Below are the code and all the weights of a small trained network. Each question names an input and a class and asks about switching units off, where a switched-off unit gives its printed mean instead of its output.

import numpy as np


def w(rows, s, z=0):
    codes = np.array(rows[::2]) - 128.0
    scale = np.full(codes.shape[1], s)
    scale[-1] = z or s
    return codes * scale


def f(y):
    return np.maximum(y, 0)


def log_softmax(a):
    a = a - a.max(-1, keepdims=True)
    return a - np.log(np.exp(a).sum(-1, keepdims=True))


def net(x, mask):
    res = np.array(x, float).reshape(1, 6) / 4 @ E
    y = f(res @ A[0][:, :-1].T + A[0][:, -1])
    res = res + np.where(mask, y, B[0][:, -1]) @ B[0][:, :-1]
    return log_softmax(res[-1] @ U[:, :-1].T + U[:, -1])


A, B = {}, {}
E = w([
[156,69,180,114,161,25],'x0',
[146,145,151,132,105,110],'x1',
[79,249,104,129,146,195],'x2',
[50,95,123,116,67,117],'x3',
[114,95,105,109,150,174],'x4',
[144,47,130,141,106,176],'x5',
],0.011)
A[0] = w([
[4,132,131,187,159,178,213],'n0',
[183,40,227,68,183,81,133],'n1',
[112,174,149,254,138,188,36],'n2',
[195,24,62,237,107,190,244],'n3',
[8,142,108,237,156,179,149],'n4',
[7,44,158,108,106,94,166],'n5',
[51,156,113,143,86,112,137],'n6',
[146,62,139,111,167,66,85],'n7',
[178,99,91,175,183,86,2],'n8',
[251,154,29,203,139,185,185],'n9',
[134,142,137,122,144,153,9],'n10',
[179,167,178,113,121,202,78],'n11',
[10,133,143,62,90,100,240],'n12',
[159,180,91,100,96,113,177],'n13',
[206,129,85,145,173,91,237],'n14',
],0.0092,0.0037)
B[0] = w([
[172,144,129,61,79,167,208],'n0',
[206,98,24,135,101,144,249],'n1',
[47,151,122,18,153,146,181],'n2',
[173,209,237,102,94,147,232],'n3',
[155,132,152,42,117,139,206],'n4',
[84,54,109,234,42,72,208],'n5',
[181,81,119,100,87,174,177],'n6',
[180,77,59,159,127,204,201],'n7',
[81,66,97,4,143,171,161],'n8',
[106,179,222,107,214,113,222],'n9',
[103,115,174,78,165,146,134],'n10',
[68,180,79,57,172,121,170],'n11',
[143,37,104,170,7,152,206],'n12',
[189,112,172,107,153,142,172],'n13',
[254,120,184,80,157,200,202],'n14',
],0.0076,0.011)
U = w([
[184,177,236,150,254,167,253],'0',
[167,125,121,72,158,180,161],'1',
[67,114,201,152,64,92,249],'2',
[88,52,113,233,163,92,3],'3',
[44,242,186,101,244,151,10],'4',
],0.0071,0.0038)

Each question gives the input, the list of numbers given to net, and the class t.
The units are the neurons (one row each of A and B). Each row of codes is followed by its name. A weight is (code - 128) times the scale printed after its matrix; where a second scale follows, it is the last column's (A, B and U).
mask holds one flag per neuron, in row order. A switched-off neuron (its flag False) gives its mean, the last column of its row in B, instead of its output. The means were averaged over made-up inputs and are rounded, as every weight is.
A unit's drop is (log p(t) with every unit on - log p(t) with that unit switched off) / (log p(t) with every unit on - log p(t) with every unit switched off).
The circuit of an input: a set's keep is (log p(t) with only the set's units on - log p(t) with every unit switched off) / (log p(t) with every unit on - log p(t) with every unit switched off). Starting from the 12 units with the biggest drops (on a tie, the unit counted first), units are removed one at a time, each time the one whose removal leaves the highest keep (on an exact tie, the one counted first), for as long as the keep stays at least 0.8.
units of the circuit, in order: the units of the circuit, biggest drop first
k most important neurons: the k neurons with the biggest drops, biggest first
drop when u is switched off: that unit's drop, to one decimal
input [1,3,6,7,0,-5], class 2: 4 most important neurons : n12; n1; n14; n7
input [4,-5,7,3,7,-1], class 2: units of the circuit, in order : n1; n14; n12
input [-8,8,2,0,2,-8], class 4: units of the circuit, in order : n1; n2
input [-1,-8,-3,-1,1,7], class 0: units of the circuit, in order : n3; n12
input [-3,-4,4,-8,5,7], class 4: units of the circuit, in order : n11; n2; n9
input [0,-6,-5,5,2,5], class 2: units of the circuit, in order : n5
input [-2,-3,-6,-6,2,1], class 0: units of the circuit, in order : n3; n9
input [-4,-8,3,-2,6,-7], class 4: units of the circuit, in order : n1; n14
input [6,-2,-7,3,1,8], class 3: 2 most important neurons : n5; n1
input [2,-8,-7,3,-3,6], class 3: 3 most important neurons : n5; n1; n7
input [-4,1,-7,-2,2,1], class 0: 2 most important neurons : n3; n12
input [-6,4,0,-3,6,4], class 0: 2 most important neurons : n3; n8
input [8,0,-6,1,8,-5], class 3: drop when n3 is switched off : 0.1
input [-4,2,1,-2,-6,-3], class 4: drop when n1 is switched off : 0.2
input [-1,8,-6,-3,4,6], class 0: units of the circuit, in order : n3
input [-7,-6,3,-3,2,1], class 4: drop when n8 is switched off : 0.0
input [-5,4,-8,-1,6,3], class 0: drop when n3 is switched off : 0.5
